-1.32,2.74,4.06,0.91,0.31,0.73,-2.97,-1.76,-0.57,2.47,0.43,2.44,0.21,0.21,0.65,2.73,-0.68,0.92,-0.42,0.10,-2.42,0.59,-0.16,3.18,-2.07,-0.17,1.96,-2.35,-1.75,-2.64,-3.04,0.33,0.70,-0.89,-3.87,0.56,-0.78,-0.08,0.03,0.09,-0.34,1.50,-0.20,-1.19,-1.32,-1.07,0.55,-2.17,-1.90,-2.92,2.75,0.05,2.75,-1.33,0.78,0.29,3.74,0.23,-0.89,-0.15,1.90,-0.58,1.89,-1.51,3.09,-1.18,-2.70,1.85,2.03,3.14,1.33,2.55,-3.38,-2.09,1.02,-1.79,-2.14,-3.14,0.38,-0.04	2
0.71,-2.55,-1.67,-0.14,1.00,-0.14,-0.12,0.96,0.20,-1.70,-1.94,-1.39,0.14,0.44,1.32,2.66,-2.36,0.99,0.91,-2.81,-1.44,-1.12,-0.52,-2.12,0.49,-1.38,1.95,0.42,2.44,2.45,-1.98,-0.54,-1.01,4.08,-3.56,0.92,2.80,3.49,1.07,0.58,2.71,1.35,-0.81,-2.02,1.25,-2.28,1.36,1.85,1.19,-0.71,3.11,-1.93,-0.47,1.53,-3.06,-0.36,-4.15,0.60,1.20,1.40,2.51,0.12,-1.12,-0.73,-3.45,0.96,2.05,-2.05,-0.96,-1.77,-0.18,-0.11,-0.73,1.84,-4.12,-3.03,1.55,5.24,1.91,-0.10	3
0.23,-0.81,-8.78,2.58,-0.64,-3.76,7.67,-3.03,0.10,-3.85,2.82,3.47,0.86,0.69,1.18,2.44,7.16,-5.69,1.54,2.50,-1.11,-0.16,-2.09,-0.90,-0.64,-2.63,-0.41,-0.72,-0.14,0.17,-0.97,-3.27,2.11,2.24,-8.82,-0.65,3.43,-3.68,1.05,0.84,3.78,-2.84,-0.60,1.09,-0.62,6.16,-1.74,0.12,-6.29,0.28,-1.11,3.42,1.70,-1.09,0.32,1.58,1.70,2.54,1.07,-7.12,-0.01,-4.11,4.51,-0.17,-4.26,-1.14,3.69,-1.88,0.21,1.05,-2.29,-4.60,-2.51,0.43,-3.65,4.49,-0.64,6.06,2.23,0.41	6
0.86,0.19,2.03,-0.30,0.51,0.43,-1.06,-0.93,0.03,1.52,0.77,0.15,-0.22,0.06,-0.31,-1.82,0.10,-0.99,1.02,-0.44,-0.93,0.04,0.57,1.36,-1.54,0.69,-1.86,-1.57,-1.48,-0.37,1.53,3.62,-2.55,-1.66,-1.06,1.20,0.09,0.03,-0.25,0.11,0.41,0.90,-0.62,-1.68,-0.44,-0.68,-1.32,-1.29,1.62,0.45,-0.12,1.65,0.12,-0.93,0.98,0.58,1.31,0.07,-0.51,0.71,0.21,0.52,0.17,-0.92,1.32,0.36,0.22,-0.99,0.03,1.12,-0.07,-0.50,-0.11,-0.24,-0.71,1.96,-0.63,-1.65,0.52,0.52	1
0.80,-1.35,-0.47,-0.91,-0.12,0.92,-1.57,0.00,-2.31,2.59,0.48,1.36,0.84,0.64,-0.60,-0.34,2.13,5.21,-0.41,-0.30,1.94,-0.55,-0.15,0.99,0.05,1.32,-2.74,1.21,1.34,3.13,3.97,-1.36,-2.19,1.82,-0.72,-1.77,0.80,1.50,0.53,-0.35,2.05,-1.33,-0.21,0.32,1.95,-2.58,-1.04,-1.36,0.80,-0.39,1.49,0.05,-1.96,-0.05,0.67,-1.07,0.64,3.44,-0.32,-2.72,0.71,1.33,0.44,2.29,-0.36,1.24,-0.03,3.21,-0.36,1.10,-0.44,3.05,-1.53,0.81,-0.95,-0.50,0.64,-0.62,2.71,1.99	3
0.26,-0.32,2.29,0.05,0.49,0.46,0.78,-0.28,-0.17,1.86,0.58,0.58,-0.06,-1.21,0.23,-2.66,0.93,-0.43,1.15,-0.42,-2.21,-0.31,-0.25,2.59,-2.61,0.22,-0.38,-2.03,-2.39,-0.68,1.64,4.69,-3.93,-1.94,-1.26,1.58,0.07,0.19,-0.64,0.08,0.59,1.14,-0.30,-1.11,-1.30,-1.75,-1.31,-1.97,1.43,1.43,-0.12,1.59,0.19,-0.46,0.06,1.05,1.30,-1.99,-0.87,1.09,0.44,0.29,-0.37,-0.47,-0.01,1.07,-0.53,-2.10,-0.89,1.70,-0.69,-0.28,-0.25,0.26,-0.84,1.31,-1.02,-2.32,0.93,0.78	2
-0.50,0.31,2.64,0.27,0.46,0.63,0.42,0.41,-1.42,-0.20,-0.18,-0.08,-0.48,0.59,0.37,1.20,0.37,-1.05,-0.79,0.28,-1.06,-0.23,-0.49,0.31,0.25,-0.24,-0.43,-0.17,-0.12,-0.38,-0.39,-0.03,0.22,0.37,-1.95,-0.28,-0.59,0.04,0.32,-0.42,0.11,0.78,0.10,0.06,1.02,0.93,-0.50,-0.62,-0.88,-0.82,0.91,0.35,0.41,0.85,0.18,0.44,0.83,-0.75,-1.08,-0.64,0.79,-0.32,0.58,-0.16,1.18,-0.01,-0.81,0.97,0.46,0.73,-0.18,0.50,-0.64,-0.27,1.65,0.60,-0.26,-1.30,0.99,0.05	0
0.75,0.20,-4.78,0.11,0.62,-1.69,-2.25,3.46,0.21,0.95,0.25,1.44,-0.24,1.48,-0.36,-1.27,-0.68,-1.27,-1.41,2.71,0.97,-1.47,-3.61,-0.76,-0.02,-1.05,-0.51,2.32,0.04,3.99,-1.33,1.36,-3.81,3.70,-1.24,0.69,1.31,0.87,-2.03,0.26,-2.10,0.88,1.95,0.92,-0.37,-2.92,-1.29,-1.92,-2.26,-1.83,1.70,4.67,4.88,-1.58,4.93,-2.17,0.22,0.35,-3.72,8.01,6.06,0.09,0.76,-1.07,3.55,-2.67,-1.38,0.23,-0.23,0.23,-0.76,-3.06,1.88,-2.64,3.54,2.83,-1.43,-3.70,1.48,0.91	5
-4.84,0.87,1.68,0.62,1.53,-2.32,-3.20,4.00,-2.13,4.55,0.77,1.93,-4.32,1.57,-3.03,-2.66,1.50,-1.84,3.76,0.26,-4.09,1.43,-3.44,0.80,-4.56,-6.31,-3.71,5.89,-1.06,-5.02,-2.88,9.99,-2.47,2.65,4.34,-1.96,1.77,0.40,2.46,0.43,2.05,2.84,-2.59,4.50,-2.00,-0.78,-3.51,-1.92,2.87,0.46,-4.61,1.40,0.52,7.37,-1.07,-2.32,2.51,-7.02,-0.97,-6.45,-3.29,8.20,-3.51,2.87,-1.67,1.84,5.16,-7.73,-9.99,-0.80,-2.62,9.99,-0.64,1.95,-4.50,1.31,1.22,-7.49,2.99,3.67	9
4.59,1.38,0.32,-3.02,3.09,0.25,-4.26,-0.59,-6.91,2.39,1.71,-1.38,-4.42,-2.79,-5.93,-9.99,4.62,-8.19,-2.49,4.30,3.02,-0.82,-1.21,-4.70,-1.48,1.03,3.91,2.63,-1.39,-2.76,-5.66,-1.99,3.82,2.15,-4.61,-2.87,1.23,-2.30,1.46,-3.31,5.64,-1.68,1.26,-1.02,1.19,-1.07,-5.30,0.28,-2.14,-1.82,4.19,3.30,-5.24,-0.86,0.14,-1.35,3.72,-4.84,-2.05,-7.67,2.95,0.79,1.82,-3.12,2.64,-8.32,-3.32,-3.11,1.17,0.17,-0.77,-0.81,-6.22,1.90,2.06,0.63,-4.55,0.05,-5.59,3.15	8
